Below are the code and all the weights of a small trained network. Each question names an input and a class and asks about switching units off, where a switched-off unit gives its printed mean instead of its output.

import numpy as np


def w(rows, s, z=0):
    codes = np.array(rows[::2]) - 128.0
    scale = np.full(codes.shape[1], s)
    scale[-1] = z or s
    return codes * scale


def norm(h):
    return h / np.sqrt((h * h).mean(-1, keepdims=True) + 1e-5)


def f(y):
    return np.maximum(y, 0)


def log_softmax(a):
    a = a - a.max(-1, keepdims=True)
    return a - np.log(np.exp(a).sum(-1, keepdims=True))


def net(x, mask):
    res = np.array(x, float).reshape(1, 3) / 4 @ E
    u = 0
    for l in range(2):
        y = f(norm(res) @ A[l][:, :-1].T + A[l][:, -1])
        res = res + np.where(mask[u : u + 9], y, B[l][:, -1]) @ B[l][:, :-1]
        u += 9
    return log_softmax(norm(res)[-1] @ U[:, :-1].T + U[:, -1])


A, B = {}, {}
E = w([
[109,203,1,116,227,102,155,243,114,120],'x0',
[97,23,68,98,231,139,14,49,135,2],'x1',
[104,38,171,113,152,100,125,224,252,167],'x2',
],0.00087)
A[0] = w([
[129,152,90,134,85,191,120,96,2,118,212],'0.n1',
[134,143,154,123,71,108,161,176,122,195,94],'0.n2',
[129,128,128,128,128,129,128,128,128,128,127],'0.n3',
[80,72,139,107,178,145,41,100,137,23,255],'0.n4',
[136,185,40,111,163,106,134,210,128,136,234],'0.n5',
[133,132,129,129,125,139,128,129,128,130,118],'0.n6',
[104,82,209,133,74,64,139,92,117,144,110],'0.n7',
[128,128,128,128,128,128,128,128,128,128,128],'0.n8',
[128,128,128,128,128,128,128,128,128,128,128],'0.n9',
],0.0011,0.002)
B[0] = w([
[81,14,155,106,119,73,148,203,175,191,213],'0.n1',
[107,177,156,134,152,89,169,88,142,128,157],'0.n2',
[126,128,127,128,127,126,128,128,128,129,128],'0.n3',
[138,219,202,143,79,92,227,106,173,208,250],'0.n4',
[171,122,188,132,37,162,111,10,198,170,230],'0.n5',
[123,122,127,127,125,122,131,127,127,134,128],'0.n6',
[174,150,94,124,93,167,111,72,193,190,159],'0.n7',
[128,128,128,128,128,128,128,128,128,128,128],'0.n8',
[128,128,128,128,128,128,128,128,128,128,128],'0.n9',
],0.0014,0.0024)
A[1] = w([
[141,157,95,140,113,156,122,86,1,100,67],'1.n1',
[114,103,114,126,178,124,104,103,137,86,59],'1.n2',
[125,170,35,123,180,119,137,190,128,130,86],'1.n3',
[128,130,120,127,131,128,126,136,125,126,103],'1.n4',
[127,70,156,138,150,143,112,209,156,114,1],'1.n5',
[128,131,152,131,108,111,160,96,162,171,208],'1.n6',
[113,86,118,117,173,137,80,100,131,62,27],'1.n7',
[118,99,123,127,168,123,108,96,139,92,93],'1.n8',
[128,128,128,128,128,128,128,128,128,128,125],'1.n9',
],0.004,0.00084)
B[1] = w([
[69,57,90,84,184,60,128,181,253,180,182],'1.n1',
[147,188,135,144,110,136,165,183,99,149,164],'1.n2',
[157,53,235,148,70,178,70,14,107,74,189],'1.n3',
[130,124,136,131,126,132,125,117,125,125,130],'1.n4',
[66,102,34,80,132,63,134,72,127,176,155],'1.n5',
[128,138,83,129,180,143,101,146,91,68,253],'1.n6',
[158,196,149,156,76,138,188,190,89,183,172],'1.n7',
[147,182,133,142,110,138,160,178,101,148,167],'1.n8',
[128,128,128,128,128,128,128,128,128,128,128],'1.n9',
],0.0033,0.0039)
U = w([
[165,254,156,166,94,134,218,232,77,180,170],'0',
[47,51,60,71,156,31,129,126,212,185,171],'1',
[170,68,223,151,81,194,63,16,118,77,144],'2',
[121,157,40,122,221,150,69,159,59,3,4],'3',
],0.0063,0.0017)

Each question gives the input, the list of numbers given to net, and the class t.
The units are the neurons (one row each of A and B). Each row of codes is followed by its name. A weight is (code - 128) times the scale printed after its matrix; where a second scale follows, it is the last column's (A, B and U).
mask holds one flag per neuron, layer by layer. A switched-off neuron (its flag False) gives its mean, the last column of its row in B, instead of its output. The means were averaged over made-up inputs and are rounded, as every weight is.
A unit's drop is (log p(t) with every unit on - log p(t) with that unit switched off) / (log p(t) with every unit on - log p(t) with every unit switched off).
The circuit of an input: a set's keep is (log p(t) with only the set's units on - log p(t) with every unit switched off) / (log p(t) with every unit on - log p(t) with every unit switched off). Starting from the 12 units with the biggest drops (on a tie, the unit counted first), units are removed one at a time, each time the one whose removal leaves the highest keep (on an exact tie, the one counted first), for as long as the keep stays at least 0.8.
circuit, biggest first: the units of the circuit, biggest drop first
unit that matters most: the unit with the biggest drop
top k neurons: the k neurons with the biggest drops, biggest first
top k neurons in layer l: the k neurons of layer l with the biggest drops, biggest first
input [0,-3,-1], class 3: unit that matters most -> 1.n6
input [-1,-7,-8], class 1: circuit, biggest first -> (1.n1 0.n4 1.n7)
input [5,-4,-4], class 2: circuit, biggest first -> (1.n3 0.n4)
input [-3,-2,-3], class 3: top 2 neurons in layer 1 -> (1.n6 1.n3)
input [7,8,5], class 0: circuit, biggest first -> (1.n7 1.n2)
input [7,-5,5], class 2: top 4 neurons -> (1.n3 0.n4 1.n1 0.n1)
input [-3,3,0], class 3: top 2 neurons -> (0.n4 1.n6)
input [4,-3,3], class 2: top 4 neurons -> (0.n4 1.n3 0.n1 1.n1)
input [-6,8,8], class 0: top 2 neurons in layer 0 -> (0.n1 0.n5)
input [4,-5,-8], class 1: circuit, biggest first -> (1.n1 0.n4)
input [0,-6,7], class 1: circuit, biggest first -> (1.n5 0.n4)
input [-4,-4,-6], class 1: circuit, biggest first -> (1.n1 0.n4)
input [-2,-3,4], class 1: circuit, biggest first -> (0.n4 1.n5)
input [-1,-1,-2], class 3: unit that matters most -> 0.n1
input [7,6,-6], class 2: top 3 neurons -> (1.n3 0.n4 1.n6)
input [1,0,-3], class 3: top 2 neurons -> (0.n1 1.n3)
input [-6,-6,-8], class 1: circuit, biggest first -> (1.n1 0.n4 1.n7 0.n5)
input [2,-2,-1], class 3: top 2 neurons in layer 0 -> (0.n5 0.n4)
input [4,-4,6], class 1: top 2 neurons -> (1.n5 0.n4)
input [3,-2,2], class 3: unit that matters most -> 0.n5
input [-2,-4,6], class 1: top 2 neurons in layer 1 -> (1.n5 1.n7)
input [-1,4,4], class 0: top 2 neurons in layer 0 -> (0.n1 0.n5)
input [-5,1,-6], class 1: top 2 neurons in layer 1 -> (1.n1 1.n3)
input [4,-3,-3], class 2: top 2 neurons -> (1.n3 0.n4)
